Below is a small trained network, with its code and all its weights. Each question gives an input and a class and asks what happens when units are switched off, that is, made to give their printed mean instead of their output.

import numpy as np


def w(rows, s, z=0):
    codes = np.array(rows[::2]) - 128.0
    scale = np.full(codes.shape[1], s)
    scale[-1] = z or s
    return codes * scale


def f(y):
    return np.maximum(y, 0)


def log_softmax(a):
    a = a - a.max(-1, keepdims=True)
    return a - np.log(np.exp(a).sum(-1, keepdims=True))


def net(x, mask):
    res = np.array(x, float).reshape(1, 3) / 4 @ E
    y = f(res @ A[0][:, :-1].T + A[0][:, -1])
    res = res + np.where(mask, y, B[0][:, -1]) @ B[0][:, :-1]
    return log_softmax(res[-1] @ U[:, :-1].T + U[:, -1])


A, B = {}, {}
E = w([
[153,254,97,107,190,108,26],'x0',
[46,150,88,114,101,144,61],'x1',
[190,128,175,31,84,234,72],'x2',
],0.0098)
A[0] = w([
[135,23,166,138,91,175,178,254],'N0',
[2,87,87,220,96,81,164,160],'N1',
[106,217,61,161,183,73,76,149],'N2',
[120,112,111,248,171,62,154,158],'N3',
[121,132,121,118,123,115,141,116],'N4',
[103,192,60,122,173,95,74,98],'N5',
],0.0074,0.0053)
B[0] = w([
[151,64,172,144,87,219,202,251],'N0',
[254,155,30,70,196,87,127,234],'N1',
[129,189,113,184,145,151,147,215],'N2',
[169,136,96,217,203,56,192,218],'N3',
[129,135,138,125,146,106,118,132],'N4',
[92,185,111,177,129,161,126,189],'N5',
],0.0096,0.012)
U = w([
[103,41,185,164,73,164,195,147],'0',
[67,65,146,139,122,65,104,53],'1',
[11,75,154,138,123,71,132,49],'2',
[158,154,180,103,103,170,99,120],'3',
[170,144,80,152,175,45,170,128],'4',
[154,104,110,50,103,148,90,254],'5',
[4,184,99,143,117,154,80,80],'6',
[76,69,144,129,115,46,104,48],'7',
],0.011,0.008)

Each question gives the input, the list of numbers given to net, and the class t.
The units are the neurons (one row each of A and B). Each row of codes is followed by its name. A weight is (code - 128) times the scale printed after its matrix; where a second scale follows, it is the last column's (A, B and U).
mask holds one flag per neuron, in row order. A switched-off neuron (its flag False) gives its mean, the last column of its row in B, instead of its output. The means were averaged over made-up inputs and are rounded, as every weight is.
A unit's drop is (log p(t) with every unit on - log p(t) with that unit switched off) / (log p(t) with every unit on - log p(t) with every unit switched off).
The circuit of an input: a set's keep is (log p(t) with only the set's units on - log p(t) with every unit switched off) / (log p(t) with every unit on - log p(t) with every unit switched off). Starting from all 6 units, units are removed one at a time, each time the one whose removal leaves the highest keep (on an exact tie, the one counted first), for as long as the keep stays at least 0.8.
units of the circuit, in order: the units of the circuit, biggest drop first
top k neurons: the k neurons with the biggest drops, biggest first
drop when u is switched off: that unit's drop, to one decimal
input [-8,-2,-5], class 4: units of the circuit, in order	(N1)
input [-3,1,8], class 0: top 2 neurons	(N1; N0)
input [-4,5,7], class 0: top 2 neurons	(N1; N0)
input [6,1,-3], class 6: units of the circuit, in order	(N1; N5)
input [2,0,-1], class 6: units of the circuit, in order	(N1; N3)
input [8,2,7], class 6: top 3 neurons	(N1; N0; N5)
input [0,-6,-1], class 0: top 2 neurons	(N1; N2)
input [-5,8,8], class 0: top 2 neurons	(N1; N0)
input [5,-8,5], class 5: top 3 neurons	(N3; N2; N0)
input [1,0,0], class 6: units of the circuit, in order	(N1; N0)
input [1,-2,2], class 5: top 2 neurons	(N3; N0)
input [-2,-2,6], class 0: drop when N0 is switched off	0.2
input [5,5,3], class 6: drop when N1 is switched off	0.1
input [7,-3,2], class 3: drop when N3 is switched off	0.9
